Each row was made from one path, in order. Every step used is in the known rows, and no mark comes twice. Write each row's path.
Known rows
a/z/m/x/j/d/v: |   0.9 |  12.7 |  -2.6 | -10.6 |  -1.9 | -14.0 |  17.9 | -16.9 |  39.9 |  -2.7 |  -1.4 |  10.0 |   8.8 |   8.3 |   7.8 | -38.4 |  21.4 |  -3.6 |  -7.9 | -18.4 |   8.4 |
v/j/x/d/z: |  21.7 | -13.3 |  -8.5 |  -6.6 |  -2.4 |   4.5 |  26.0 |  -6.9 |  -0.8 |  -0.2 |   9.6 |  14.4 |  -0.5 |  25.8 |  -0.1 |  -5.3 |  14.1 |  -2.5 |  13.0 |  -7.1 |  12.2 |
d/j/m: |  18.6 |  11.6 |  -4.1 |  -6.7 |   8.9 | -11.3 |  -2.4 |  -7.2 |  24.7 |   8.9 |  12.5 |  -3.4 |  18.3 |   2.0 | -12.0 | -13.3 |  -4.9 |   2.5 |   3.0 |  -1.6 |  23.1 |
x/d: |   4.0 |  -8.2 |  10.9 |  10.9 |  -1.5 |  17.5 |  14.2 |   6.7 | -12.4 |   7.2 |   7.9 |   6.1 | -15.0 |  11.4 |  16.6 |   0.0 |   0.5 |  -1.5 |  19.6 |   6.3 |   1.5 |
a/z/m: |  -9.3 |  11.4 |  -7.2 |  -0.1 | -12.6 | -17.4 |  17.5 |  -8.3 |  54.7 |  -5.5 |  -1.4 |  -0.6 |   7.8 |   5.4 |  12.3 | -26.1 |   4.3 |   1.1 |  -5.0 |  -9.4 |  16.6 |
m/x: |   5.2 | -13.4 |  -5.4 |  -7.1 |  13.4 |   9.0 |  -5.5 | -16.8 |  -4.6 |   7.4 | -11.2 |  20.6 |   8.3 |  10.4 |  -3.1 |  -2.2 |  13.9 | -13.3 | -11.3 |  -1.9 |  -1.7 |
v/j/x/d/m/z/a: |  14.2 | -17.0 |  -0.4 |  -4.6 |   0.3 |  13.8 |  11.5 | -16.5 |   9.2 |  -1.5 |   6.3 |  30.3 |   3.1 |  21.5 |   3.2 |  -2.2 |   5.7 |  -8.8 |  -2.0 | -15.0 |  29.6 |
z/a: |   6.9 |   6.2 | -10.5 |  11.0 |  -3.7 |  21.2 |   5.6 |   0.8 |   3.5 |   2.6 |   0.2 |  -5.2 |  12.8 | -11.6 |  22.3 |  11.0 |  -2.1 | -18.8 | -13.4 |  -4.9 |  19.2 |
x/j/m/z: |   1.1 |  23.2 |  -5.3 | -21.3 |  12.8 |  -5.7 | -11.4 | -12.7 |  33.8 | -17.2 |  11.8 |  29.9 |  -4.7 |  11.9 | -26.9 | -27.4 |  -8.1 |   2.6 | -12.9 |   3.6 |  34.4 |
z/m/x/j/d/v: |  12.1 |  -0.5 |  -4.0 | -12.5 |   1.1 |   1.0 |   0.6 | -10.4 |  21.3 |  -4.2 |  -6.1 |   9.5 |  17.8 |  -0.2 |   2.7 | -21.9 |  28.1 |  -6.7 | -15.6 | -18.6 |  13.9 |
d/m: |   8.3 |  27.3 |  16.3 |   6.1 |  -9.7 | -11.3 |  -0.1 |  -0.3 |  17.8 |   9.7 |   4.4 |  17.4 |   9.7 |  -1.4 |  -0.1 |  -7.8 |  -9.0 |  17.7 | -11.3 |   0.2 |   3.8 |
j/x: |  -3.5 | -19.7 |  -9.3 |  -0.4 |  12.3 |  10.9 |  -6.7 |  -9.1 |   3.5 |   2.7 |  -3.5 |   9.1 |  -2.5 |  25.9 |  -6.1 |  13.1 |  -6.9 |  -4.9 |   2.6 |  -6.2 |   7.2 |
d/m/z: | -15.6 |  16.6 |  14.2 |  -7.7 |  14.5 |  -7.3 |  -6.7 | -10.3 |  23.0 |  10.0 |   1.6 |  30.3 |  -1.4 |   4.6 |  -8.1 | -13.8 | -10.2 |  14.9 | -11.4 |   0.0 |  10.8 |
v/d/j/x: |  -1.1 |  -8.5 | -10.5 | -16.4 |   8.4 |   4.0 |  11.0 | -11.5 |  -6.6 |  -7.5 |   7.3 | -16.3 |  19.5 |   2.5 | -14.8 | -13.0 |   0.8 | -13.5 |  11.1 |   1.5 |  -0.1 |
j/d/m/z: |  17.4 |  -6.3 |   8.6 | -14.4 |   9.1 |   3.6 |  -1.3 | -12.5 |  -8.5 |  10.0 |  12.0 |  29.1 |  -4.5 |   4.8 |  -4.7 |  -8.3 |  -4.0 |   4.7 |  -8.6 | -17.3 |   2.5 |
a/z: |  -9.6 |  13.0 |  -1.4 |   0.2 |  -3.0 | -15.1 |  16.7 |  -9.5 |  26.7 |  -0.3 |   2.7 |   5.1 |  -6.0 |   9.8 |   5.0 | -21.0 |  -1.4 |   1.1 |   3.4 |  -0.9 |   0.2 |
j/x/d: |  -0.9 | -26.5 |  -0.3 |   8.1 |  11.0 |  25.2 |   4.9 |  -3.4 |  -6.7 |   8.3 |   2.9 |  14.2 | -15.2 |  34.9 |   7.5 |  13.4 |  -6.7 |  -6.2 |  18.6 |  -0.9 |   8.0 |
x/d/v/j/m: |   7.6 |  17.5 |  28.1 |  -0.2 | -12.6 |   5.6 |  18.0 |   9.5 |  -6.8 |   4.1 |   9.1 | -12.5 |   6.2 |   1.0 |   5.5 | -10.5 |  -2.0 |  13.7 |  17.5 | -12.7 |   2.5 |
x/j/d/z: |  30.9 |  16.8 | -14.0 | -12.9 |   6.1 |  -4.4 |  20.4 |  -2.1 |  -5.2 |  -4.7 |  21.6 |  20.5 | -13.5 |   7.0 |  -2.6 | -24.4 |  17.7 |  -1.8 |   1.9 |   4.0 |   4.7 |
v/d/m/z/a: | -12.7 |  24.4 |   5.0 | -17.3 |  -2.2 |  11.5 |   9.3 |  -9.6 |   6.6 |  -8.1 |   5.5 |   2.8 |  24.7 | -15.3 |  -6.0 | -17.0 | -15.5 |  -5.5 | -17.8 |  -1.3 |   9.5 |
v/d/m/z: | -16.0 |  21.1 |  10.2 | -22.7 |   0.3 |   0.6 |   6.5 | -10.1 |   4.8 |  -9.5 |   5.3 |   5.8 |  17.9 |  -9.4 | -16.8 | -22.4 | -14.2 |   4.3 | -11.3 |   1.5 |  -0.3 |
v/d/j: |   0.9 |   4.2 |  -4.4 | -16.1 |   0.5 |  -3.2 |  15.1 |  -6.1 |  -8.5 |  -9.1 |   9.6 | -22.4 |  21.2 | -14.1 | -10.9 | -21.5 |   5.0 | -10.3 |   9.1 |   5.6 |  -4.6 |
v/j/m/z/a: |  19.8 |   4.6 |  -8.6 | -23.1 |  -6.7 |   0.5 |  -0.4 | -17.0 |  24.7 | -14.2 |   7.1 |  13.4 |  24.1 |  -2.3 | -16.2 | -12.1 |  -3.8 |  -7.4 | -22.4 | -21.3 |  40.2 |

Write each row's path
|   6.4 |  -8.4 |   5.9 |  -4.6 |  -8.2 |   6.7 |  11.8 |  -5.7 |  19.8 |   1.5 | -10.1 |   1.4 |  22.8 |   2.3 |  13.2 | -15.4 |  27.6 |  -3.9 |  -4.5 | -18.7 |  14.4 |  z/m/x/d/v/j
|  11.0 |  -0.6 |  15.2 |  -8.3 |   2.4 |   5.7 |   6.2 |   4.6 | -33.1 |   9.5 |   6.0 | -17.3 |   1.3 |  -9.2 |   4.1 |   0.4 |   2.7 |   5.8 |   8.5 | -24.9 | -20.6 |  j/d/v
| 10.9 | 14.1 | 24.2 | 15.7 | -9.2 |  8.6 | 14.1 |  6.3 |  1.3 | 14.8 | 12.0 | 20.3 | -8.1 | 10.5 | 16.7 | -6.2 | -6.7 | 12.8 | 10.5 |  6.6 |  4.3 |  x/d/m
|   2.7 |  29.5 | -21.0 | -26.0 |  -2.7 |   2.6 |  30.5 |  -5.8 |  18.8 | -14.2 |   5.3 |  -5.7 |  28.9 |  -6.2 |  -6.0 | -34.8 |  15.0 |  -8.9 | -12.1 |   7.9 |   7.3 |  v/d/z/m/x/j
|  26.2 |  21.4 |  -9.1 |  -3.7 |   5.4 |  29.3 |  12.0 |  -8.2 |  16.5 |  16.9 |   6.7 |  17.6 |  23.0 |  14.9 |   8.5 |  -2.8 | -11.9 |  -9.9 | -15.6 |  -2.7 |  30.4 |  j/m/x/d/z/a
|  -3.8 |  28.6 | -15.8 | -20.1 |  -9.6 |   3.1 |  32.7 |   4.2 |  15.7 |  -9.4 |   6.5 | -25.2 |  30.9 | -13.4 |  -0.3 | -22.7 |   1.8 |  -1.3 |  -5.7 |   3.2 |   2.4 |  v/d/z/m
|   3.7 |  16.7 | -21.7 |  -9.3 |  11.7 |   1.8 |  22.7 |  -3.5 |  33.7 |  14.6 |  -4.4 |   5.1 |  19.9 |   6.7 |  11.5 | -15.7 |  19.2 |  -0.9 | -12.0 |   1.4 |  13.0 |  d/z/m/x
|  11.6 |  -0.2 | -10.0 |   4.5 |  18.2 |  32.7 |  24.9 |  -7.5 |  -8.0 |  23.3 |  -0.2 |  21.1 |   3.3 |  16.1 |  26.0 |  -2.1 |  15.6 | -19.3 |   0.0 |   7.8 |   8.0 |  m/x/d/z/a
|   4.6 |  25.8 | -10.7 | -15.8 |  10.8 |   5.0 |  -8.4 | -12.4 |  35.4 | -16.0 |  12.0 |  27.3 |   2.1 |   5.7 | -15.1 | -21.6 |  -9.5 |  -7.0 | -19.7 |   1.1 |  44.3 |  x/j/m/z/a
|  21.7 | -14.4 | -12.2 |  -6.7 |  -8.3 |   3.5 |  26.3 |  -6.4 |  17.3 |  -3.5 |   6.9 |  10.6 |   7.9 |  23.3 |   4.0 |  -8.5 |  18.0 |  -2.3 |   7.1 | -12.8 |  22.6 |  v/j/x/d/z/m
|  29.7 |  -0.4 | -16.5 | -18.0 |  18.3 |   6.1 |  10.5 | -18.4 |  -9.3 |   3.6 |   6.2 |  37.0 |  -2.5 |  15.9 |  -5.4 | -22.0 |  27.9 | -14.6 | -10.5 |   1.6 |   2.0 |  m/x/j/d/z
|   3.7 |  12.4 |  -3.7 |   7.5 |   0.3 |  14.3 |  35.2 |  12.4 |  16.4 |  15.0 |  10.6 |  -0.1 |  -4.1 |  11.7 |  27.1 | -11.2 |   8.4 |   4.5 |  15.9 |   8.4 |  12.7 |  x/d/z/m
|  -7.1 |  10.6 |  26.6 |  -8.9 |   2.8 |   8.2 |  13.7 |   3.5 |  -3.8 |   4.5 |   7.0 |  -4.5 |  -0.6 |   4.9 |   0.2 | -14.4 |  -2.7 |  12.1 |  17.5 | -12.6 |   7.3 |  x/d/v/j/m/z
|  -6.8 |  -5.0 |  17.8 |   1.5 |  15.9 |  20.0 |   7.6 |  -4.4 | -19.7 |  18.7 |  -8.9 |   7.4 |   0.2 |  11.5 |  11.7 |  -4.2 |  13.8 |  -4.6 |  10.4 |  -2.3 | -12.5 |  m/x/d/v
|   0.1 |  25.6 | -18.3 |  -4.5 |   2.5 |  -3.9 |  26.3 |   7.4 |  36.5 |   9.7 |   3.0 |  -8.2 |  15.0 |   0.7 |  13.3 | -14.1 |   9.9 |   7.5 |  -4.4 |   2.1 |  14.0 |  d/z/m
|  -7.4 |   9.4 |  -2.0 | -22.0 |  15.8 |   5.2 | -15.0 | -12.1 |  28.0 |  -1.6 |   4.0 |  14.6 |   8.2 |   9.5 | -22.7 |  -7.7 | -25.3 |   4.5 | -14.3 |  -9.1 |  29.2 |  j/m/z
|  -4.4 |   7.5 |   5.6 |  -4.6 | -10.7 | -12.2 |  27.4 | -13.9 |  41.9 |   0.3 |  -5.7 |   3.8 |  13.9 |   9.5 |  14.8 | -34.9 |  22.2 |  -0.8 |   0.3 | -17.7 |  10.3 |  a/z/m/x/d/v/j
|  -4.2 |  -1.8 |  -5.0 |   1.2 |  -4.9 |  -2.5 |  21.3 | -15.8 |  45.4 |   3.2 |  -4.0 |  16.2 |   4.8 |  18.1 |  18.6 | -27.8 |  14.5 |  -7.9 |  -2.4 |  -7.3 |  16.2 |  a/z/m/x/d
|   8.5 | -12.0 |   8.0 |  11.7 |  11.0 |   8.5 |  17.7 |   2.6 |  -7.8 |  15.4 |  13.6 |   2.7 | -13.2 |  10.5 |  16.9 |  -9.4 |  11.7 |  -4.1 |  30.8 |  10.5 |   5.8 |  x/d/j
|  33.2 |   2.8 | -21.8 | -11.8 |  16.4 |  16.8 |  13.3 | -18.7 |  -7.1 |   4.6 |   6.5 |  34.1 |   3.8 |   9.8 |   6.4 | -16.4 |  26.8 | -24.4 | -17.0 |  -1.1 |  11.6 |  m/x/j/d/z/a
|   4.5 |  -8.5 |   9.6 |  12.2 |   4.9 |  18.1 |   4.7 |  -3.8 |   4.3 |  14.5 |   5.6 |  25.5 |  -9.0 |  34.2 |   6.8 |   8.1 | -12.2 |   5.2 |  11.2 |  -0.8 |  10.3 |  j/x/d/m
|  -1.3 |  -4.0 |  -7.2 |   1.3 |   3.2 |  -8.3 |  23.3 | -18.3 |  48.8 |   8.5 |  -0.9 |  13.7 |   6.6 |  17.6 |  18.4 | -33.5 |  21.3 |  -9.9 |   4.7 |  -4.6 |  19.1 |  a/z/m/x/d/j
|   5.9 |  21.2 |   8.2 | -16.7 | -10.4 |   2.9 |   8.3 | -13.0 |  -2.2 |  -5.4 |   0.4 |   8.7 |  31.9 |  -8.3 | -12.5 | -19.5 |  -4.4 |  -1.8 | -18.3 |   0.5 |  -7.2 |  v/d/m/x
|  -3.1 |  13.1 |  -8.7 | -15.3 |  13.0 |  18.9 | -11.5 | -12.1 |  30.6 |  -0.2 |   3.7 |  11.1 |  16.6 |   2.2 |  -8.1 |  -0.6 | -26.8 |  -7.6 | -23.0 | -12.1 |  41.8 |  j/m/z/a
|  51.2 |  -3.9 |   6.5 | -13.6 | -25.5 | -14.4 |  12.5 | -11.3 | -10.4 |  -6.9 |  15.3 |  19.6 |  13.8 |  -4.4 |  -7.8 | -14.1 |  15.3 |   4.4 | -10.6 | -25.4 |   4.4 |  v/j/d/m
|   6.7 | -17.4 |  -4.9 |   0.7 |  -2.2 |  16.8 |   5.9 |  -8.0 |  23.6 |   4.0 |  -8.7 |  13.4 |  14.3 |  10.3 |  16.9 |  -8.5 |  19.6 | -11.5 |  -7.5 |  -8.1 |  20.0 |  z/m/x/d
|  -5.4 |  18.7 |  21.1 |  -8.4 |  -8.0 | -16.1 |  10.3 |   5.3 |  -7.3 |  -2.6 |  -3.1 | -24.5 |  14.9 | -15.2 |  -5.1 | -11.7 |  12.3 |  14.6 |   6.4 | -18.3 | -13.1 |  d/v/j
|   8.7 |  -2.7 | -13.9 |  -8.3 |  -1.0 |  -1.4 |  -2.8 | -13.9 |  39.0 | -10.5 |  -8.4 |  20.9 |  16.7 |   6.0 |   0.6 | -21.9 |  27.0 | -10.9 | -21.0 |  -5.1 |  26.3 |  z/m/x/j
|  48.7 | -12.3 | -18.5 | -24.1 | -10.6 |  -5.3 |  26.4 | -15.1 |  -0.5 |  -2.6 |   8.4 |  13.1 |  21.4 |   1.7 |  -0.6 | -19.0 |  34.2 |  -8.9 | -12.6 | -25.1 |  10.5 |  v/j/d/z/m/x
|  11.2 |  16.6 |  13.7 |  -7.3 |   4.4 |  17.3 |  -2.1 |  -6.0 |   6.9 |  13.0 |   0.1 |   7.3 |  19.1 |  12.4 |  -5.3 |  -5.7 | -13.6 |   3.7 |  -5.6 | -10.4 |  12.7 |  j/m/x/d/v
|  -2.8 |  10.6 | -12.3 |  -6.5 |  -3.7 | -16.5 |  14.3 | -20.5 |  57.7 |  -8.5 |  -4.0 |  22.3 |   7.4 |  14.1 |   5.3 | -38.3 |  20.1 |  -7.9 | -13.2 |  -4.8 |  21.0 |  a/z/m/x/j
|  -8.0 |   6.3 |  15.5 |  -9.3 |   0.0 |  -9.3 |   5.7 |  -0.4 |  -5.1 |  -0.4 |  -5.6 | -18.3 |  13.3 |   0.7 |  -9.1 |  -3.1 |   7.9 |  11.4 |   8.2 | -22.1 |  -8.5 |  d/v/j/x
|  -3.3 |  13.6 |  21.2 |  -3.3 |   1.1 |  19.0 |  16.5 |   4.0 |  -1.6 |   5.8 |   7.2 |  -6.9 |   5.7 |  -0.6 |  11.6 |  -8.7 |  -3.9 |   2.5 |  10.7 | -15.4 |  17.1 |  x/d/v/j/m/z/a
|  44.3 |  14.1 | -11.5 | -13.0 | -12.0 |  10.6 |  22.3 | -13.3 |  14.7 |   0.9 |  10.1 |  17.5 |  30.5 |   7.4 |   0.6 | -13.2 |   8.0 | -10.4 | -17.5 | -13.3 |  33.2 |  v/j/m/x/d/z/a
|  30.9 |  -0.3 |  -5.9 | -10.2 |  -1.3 |  -2.6 |   3.9 |  -6.1 | -10.7 | -14.1 |  17.4 |  21.9 | -14.2 |   4.7 |  -6.6 | -18.8 |  15.8 |  -6.6 |  -1.1 |  -2.9 |   5.8 |  x/j/d
